Here is a tiny trained network, its code and every weight. The questions are about switching its units off for an input and a target symbol, where a switched-off unit gives its printed mean instead of its output.

import numpy as np


def w(rows, s, z=0):
    codes = np.array(rows[::2]) - 128.0
    scale = np.full(codes.shape[1], s)
    scale[-1] = z or s
    return codes * scale


def norm(h):
    return h / np.sqrt((h * h).mean(-1, keepdims=True) + 1e-5)


def f(y):
    return np.maximum(y, 0)


def softmax(a):
    e = np.exp(a - a.max(-1, keepdims=True))
    return e / e.sum(-1, keepdims=True)


def log_softmax(a):
    a = a - a.max(-1, keepdims=True)
    return a - np.log(np.exp(a).sum(-1, keepdims=True))


def net(x, mask):
    ids = ['αβγεζθλμξστφψω'.index(c) for c in x.split()]
    T = len(ids)
    res = E[ids] + P[:T]
    r = norm(res)
    for j in range(2):
        rows = slice(3 * j, 3 * j + 3)
        q, k, v = (r @ M[0][rows].T for M in (Q, K, V))
        z = softmax(np.where(np.tri(T) > 0, q @ k.T / 3**0.5, -1e9)) @ v
        o = O[0][rows]
        res = res + np.where(mask[j], z, o[:, -1]) @ o[:, :-1]
    y = f(norm(res) @ A[0][:, :-1].T + A[0][:, -1])
    res = res + np.where(mask[2:18], y, B[0][:, -1]) @ B[0][:, :-1]
    return log_softmax(norm(res)[-1] @ U[:, :-1].T + U[:, -1])


Q, K, V, O, A, B = {}, {}, {}, {}, {}, {}
E = w([
[7,133,96,77,146],'α',
[8,203,105,67,165],'β',
[96,70,98,138,135],'γ',
[58,191,167,83,169],'ε',
[69,138,169,93,122],'ζ',
[81,105,117,54,114],'θ',
[104,147,32,75,145],'λ',
[85,175,112,39,156],'μ',
[54,207,86,118,196],'ξ',
[111,189,135,140,186],'σ',
[144,133,111,84,212],'τ',
[153,105,100,102,175],'φ',
[92,213,112,90,152],'ψ',
[138,126,162,88,189],'ω',
],0.0012)
P = w([
[147,124,126,130,116],'0',
[2,34,111,44,197],'1',
[107,130,126,179,137],'2',
[140,144,113,123,135],'3',
[56,82,153,55,169],'4',
[109,127,129,169,134],'5',
[141,144,111,125,139],'6',
[81,93,144,63,163],'7',
[109,128,130,167,133],'8',
[142,143,111,125,140],'9',
],0.0065)
Q[0] = w([
[37,17,201,203,84],'head 1',
[187,69,179,101,157],'head 1',
[223,190,73,63,230],'head 1',
[140,202,87,3,134],'head 2',
[133,151,118,220,126],'head 2',
[127,102,123,86,146],'head 2',
],0.0057)
K[0] = w([
[65,115,122,140,254],'head 1',
[192,155,114,151,152],'head 1',
[189,163,136,139,6],'head 1',
[181,164,124,125,109],'head 2',
[64,113,175,111,155],'head 2',
[168,142,105,151,124],'head 2',
],0.009)
V[0] = w([
[153,70,93,164,143],'head 1',
[141,193,135,168,202],'head 1',
[165,131,254,132,97],'head 1',
[148,134,106,109,67],'head 2',
[113,171,144,152,138],'head 2',
[101,125,110,183,102],'head 2',
],0.0048)
O[0] = w([
[102,52,123,69,160,129],'head 1',
[193,165,146,157,253,100],'head 1',
[56,109,99,191,149,6],'head 1',
[121,138,134,150,186,122],'head 2',
[82,98,142,114,102,117],'head 2',
[108,136,195,105,131,92],'head 2',
],0.0044,0.0025)
A[0] = w([
[187,66,216,169,158,30],'neuron 1',
[111,93,254,129,173,114],'neuron 2',
[95,157,144,171,81,126],'neuron 3',
[172,88,158,195,120,101],'neuron 4',
[113,166,218,91,158,126],'neuron 5',
[98,103,196,137,221,101],'neuron 6',
[70,172,82,73,130,115],'neuron 7',
[94,139,155,54,199,99],'neuron 8',
[120,126,189,165,153,90],'neuron 9',
[81,73,104,164,160,167],'neuron 10',
[138,158,75,66,146,184],'neuron 11',
[130,73,53,125,108,113],'neuron 12',
[175,160,89,129,252,20],'neuron 13',
[173,114,153,26,98,1],'neuron 14',
[179,171,70,122,97,1],'neuron 15',
[148,102,119,70,67,105],'neuron 16',
],0.0042,0.0021)
B[0] = w([
[199,182,62,98,252,143],'neuron 1',
[95,113,57,136,101,184],'neuron 2',
[161,108,100,90,145,191],'neuron 3',
[121,138,209,108,114,153],'neuron 4',
[131,90,118,158,172,193],'neuron 5',
[111,140,26,43,114,195],'neuron 6',
[161,83,194,175,162,226],'neuron 7',
[197,103,78,128,110,241],'neuron 8',
[70,116,136,145,75,147],'neuron 9',
[134,154,126,83,176,194],'neuron 10',
[162,96,124,144,89,250],'neuron 11',
[147,127,194,178,123,176],'neuron 12',
[39,149,241,115,73,177],'neuron 13',
[33,153,73,146,207,167],'neuron 14',
[86,89,84,164,127,149],'neuron 15',
[125,194,128,109,173,170],'neuron 16',
],0.004,0.0027)
U = w([
[34,217,185,79,178,6],'α',
[88,204,70,210,187,96],'β',
[212,219,72,135,63,209],'γ',
[157,54,239,130,69,126],'ε',
[75,185,203,198,82,229],'ζ',
[16,86,76,207,96,80],'θ',
[86,72,169,223,225,61],'λ',
[116,195,110,37,31,63],'μ',
[60,20,113,34,171,175],'ξ',
[242,20,126,140,176,30],'σ',
[90,70,139,122,1,128],'τ',
[183,66,75,226,73,166],'φ',
[209,198,200,80,165,160],'ψ',
[140,154,31,63,196,172],'ω',
],0.0092,0.0015)

Each question gives the input, a string of symbols that net reads in full, and the target symbol t.
The units are the heads (3 rows each of Q, K, V and O) and the neurons (one row each of A and B). Each row of codes is followed by its name. A weight is (code - 128) times the scale printed after its matrix; where a second scale follows, it is the last column's (O, A, B and U).
mask holds one flag per unit, heads first, then neurons. A switched-off unit (its flag False) gives its mean, the last column of its rows in O or B, instead of its output. The means were averaged over made-up inputs and are rounded, as every weight is.
A unit's drop is (log p(t) with every unit on - log p(t) with that unit switched off) / (log p(t) with every unit on - log p(t) with every unit switched off).
The circuit of an input: a set's keep is (log p(t) with only the set's units on - log p(t) with every unit switched off) / (log p(t) with every unit on - log p(t) with every unit switched off). Starting from the 12 units with the biggest drops (on a tie, the unit counted first), units are removed one at a time, each time the one whose removal leaves the highest keep (on an exact tie, the one counted first), for as long as the keep stays at least 0.8.
circuit, biggest first: the units of the circuit, biggest drop first
k most important neurons: the k neurons with the biggest drops, biggest first
which heads matter: for each layer, one digit per head in row order, 1 if its drop is at least 0.15 and else 0, layers parted by /
drop of u: that unit's drop, to one decimal
input ψ ω μ σ τ λ ω, target ζ: which heads matter : 10
input ω φ α α, target λ: circuit, biggest first : [head 1; neuron 7; neuron 6]
input ξ α ξ β, target ψ: circuit, biggest first : [head 1; neuron 13]
input σ γ λ α, target α: circuit, biggest first : [head 1; neuron 13]
input α γ ε τ, target μ: circuit, biggest first : [head 1]
input ψ φ ζ, target τ: circuit, biggest first : [head 1; head 2]
input β α ζ ω ζ φ, target ψ: which heads matter : 01
input ξ μ μ β α α σ, target ψ: circuit, biggest first : [head 1; neuron 13]
input σ γ φ φ β μ, target σ: circuit, biggest first : [neuron 3; head 2; neuron 6]
input ξ τ θ ψ τ ζ θ, target ψ: circuit, biggest first : [head 1; neuron 13]
input τ σ β, target λ: 4 most important neurons : [neuron 8; neuron 6; neuron 11; neuron 3]
input φ λ τ φ τ γ ξ φ σ, target ζ: which heads matter : 01
input α γ ε θ, target μ: circuit, biggest first : [head 1; neuron 16]
input γ λ α ξ, target ξ: circuit, biggest first : [head 1]
input ξ λ ψ, target γ: 2 most important neurons : [neuron 7; neuron 3]
input σ γ γ ω μ ζ φ ω ψ, target γ: 2 most important neurons : [neuron 3; neuron 13]
input τ τ μ ω μ θ ξ, target ε: 2 most important neurons : [neuron 13; neuron 11]
input λ ζ μ, target σ: 3 most important neurons : [neuron 3; neuron 13; neuron 6]
input φ φ ε θ μ ε α, target σ: drop of head 1 : 0.5
input ζ σ α β γ ξ α ξ β α, target θ: circuit, biggest first : [head 1]
input φ λ ψ σ, target σ: drop of head 1 : 1.6
input α ω τ ζ, target μ: drop of neuron 2 : 0.0
input φ ξ φ σ φ β, target λ: 4 most important neurons : [neuron 8; neuron 6; neuron 11; neuron 13]
